Below is a small trained network, with its code and all its weights. Each question gives an input and a class and asks what happens when units are switched off, that is, made to give their printed mean instead of their output.

import numpy as np


def w(rows, s, z=0):
    codes = np.array(rows[::2]) - 128.0
    scale = np.full(codes.shape[1], s)
    scale[-1] = z or s
    return codes * scale


def f(y):
    return y / 2 * (1 + np.tanh(0.7978845608 * (y + 0.044715 * y**3)))


def log_softmax(a):
    a = a - a.max(-1, keepdims=True)
    return a - np.log(np.exp(a).sum(-1, keepdims=True))


def net(x, mask):
    res = np.array(x, float).reshape(1, 5) / 4 @ E
    y = f(res @ A[0][:, :-1].T + A[0][:, -1])
    res = res + np.where(mask, y, B[0][:, -1]) @ B[0][:, :-1]
    return log_softmax(res[-1] @ U[:, :-1].T + U[:, -1])


A, B = {}, {}
E = w([
[108,123,201,186,86,183,96,154,114,34],'x0',
[144,128,138,125,122,116,127,128,132,127],'x1',
[125,133,35,121,80,84,141,212,157,67],'x2',
[8,103,175,84,56,40,98,107,120,150],'x3',
[109,131,115,144,123,149,125,144,124,148],'x4',
],0.013)
A[0] = w([
[134,135,160,131,134,135,134,114,121,150,220],'N1',
[53,117,188,134,86,143,111,135,134,75,65],'N2',
[114,146,134,102,143,153,143,135,132,118,115],'N3',
[102,138,140,133,149,167,136,107,134,141,210],'N4',
[166,139,68,118,167,129,128,116,137,165,201],'N5',
[96,120,144,119,158,132,134,89,135,167,214],'N6',
[161,124,124,138,142,172,122,130,121,92,192],'N7',
[76,123,102,94,117,51,133,95,120,190,138],'N8',
[122,130,8,121,82,73,132,199,138,38,163],'N9',
[141,148,127,131,146,173,121,128,134,79,108],'N10',
[94,126,146,128,113,119,104,129,117,104,82],'N11',
[134,121,175,120,148,147,125,104,129,157,254],'N12',
[210,127,37,113,201,131,140,108,131,184,231],'N13',
[92,127,103,104,134,57,133,113,132,195,111],'N14',
[183,122,145,164,128,216,134,152,123,63,117],'N15',
[64,128,184,147,79,95,117,137,129,107,38],'N16',
],0.017,0.0075)
B[0] = w([
[103,141,159,129,173,166,121,122,104,154,158],'N1',
[131,130,181,87,99,149,211,104,93,130,191],'N2',
[129,127,165,161,108,102,124,147,134,128,129],'N3',
[184,109,184,143,157,93,129,118,109,126,159],'N4',
[110,128,151,96,74,101,179,107,89,128,185],'N5',
[82,199,185,73,115,158,76,87,149,83,169],'N6',
[157,104,173,199,131,157,109,161,118,126,179],'N7',
[110,124,71,95,198,79,54,121,171,134,209],'N8',
[124,118,3,151,22,119,153,175,167,128,252],'N9',
[128,138,115,183,125,145,90,150,149,164,165],'N10',
[119,151,134,116,82,128,154,151,91,177,154],'N11',
[155,113,224,128,173,126,108,104,113,144,176],'N12',
[111,126,170,63,82,118,247,102,69,124,226],'N13',
[92,99,84,142,184,104,58,151,143,146,194],'N14',
[151,144,98,181,166,164,49,130,188,107,212],'N15',
[123,135,131,95,85,110,214,94,88,107,185],'N16',
],0.021,0.03)
U = w([
[119,143,188,88,163,139,192,55,31,114,252],'0',
[100,109,77,101,70,118,233,133,86,90,147],'1',
[81,128,135,91,253,91,33,82,137,139,114],'2',
[66,82,21,106,160,61,81,164,191,121,52],'3',
[175,138,168,194,218,192,78,113,123,100,67],'4',
[154,116,62,207,125,181,112,185,181,71,61],'5',
],0.0077,0.0026)

Each question gives the input, the list of numbers given to net, and the class t.
The units are the neurons (one row each of A and B). Each row of codes is followed by its name. A weight is (code - 128) times the scale printed after its matrix; where a second scale follows, it is the last column's (A, B and U).
mask holds one flag per neuron, in row order. A switched-off neuron (its flag False) gives its mean, the last column of its row in B, instead of its output. The means were averaged over made-up inputs and are rounded, as every weight is.
A unit's drop is (log p(t) with every unit on - log p(t) with that unit switched off) / (log p(t) with every unit on - log p(t) with every unit switched off).
The circuit of an input: a set's keep is (log p(t) with only the set's units on - log p(t) with every unit switched off) / (log p(t) with every unit on - log p(t) with every unit switched off). Starting from the 12 units with the biggest drops (on a tie, the unit counted first), units are removed one at a time, each time the one whose removal leaves the highest keep (on an exact tie, the one counted first), for as long as the keep stays at least 0.8.
circuit, biggest first: the units of the circuit, biggest drop first
unit that matters most: the unit with the biggest drop
k most important neurons: the k neurons with the biggest drops, biggest first
drop when u is switched off: that unit's drop, to one decimal
input [0,1,1,6,-5], class 3: 2 most important neurons => (N13; N8)
input [-6,-1,-2,1,-6], class 2: circuit, biggest first => (N8; N9)
input [1,-2,7,-6,-4], class 5: circuit, biggest first => (N15)
input [1,-1,5,0,5], class 5: circuit, biggest first => (N13; N8)
input [0,2,-6,5,6], class 2: 2 most important neurons => (N13; N8)
input [1,1,0,7,7], class 0: 4 most important neurons => (N9; N16; N2; N15)
input [-5,-8,0,1,7], class 2: 2 most important neurons => (N9; N8)
input [0,-6,3,7,-2], class 3: 3 most important neurons => (N8; N13; N14)
input [4,1,-6,0,6], class 4: 2 most important neurons => (N13; N5)
input [-2,-2,-3,-8,-7], class 0: 2 most important neurons => (N13; N9)
input [-6,-4,4,1,2], class 3: 4 most important neurons => (N8; N14; N2; N16)
input [6,-5,0,-4,4], class 4: drop when N9 is switched off => 0.9
input [3,-8,-2,-8,-7], class 4: drop when N9 is switched off => 0.4
input [-7,-6,-3,2,-6], class 2: drop when N8 is switched off => 0.2
input [1,-3,-6,3,8], class 0: unit that matters most => N15
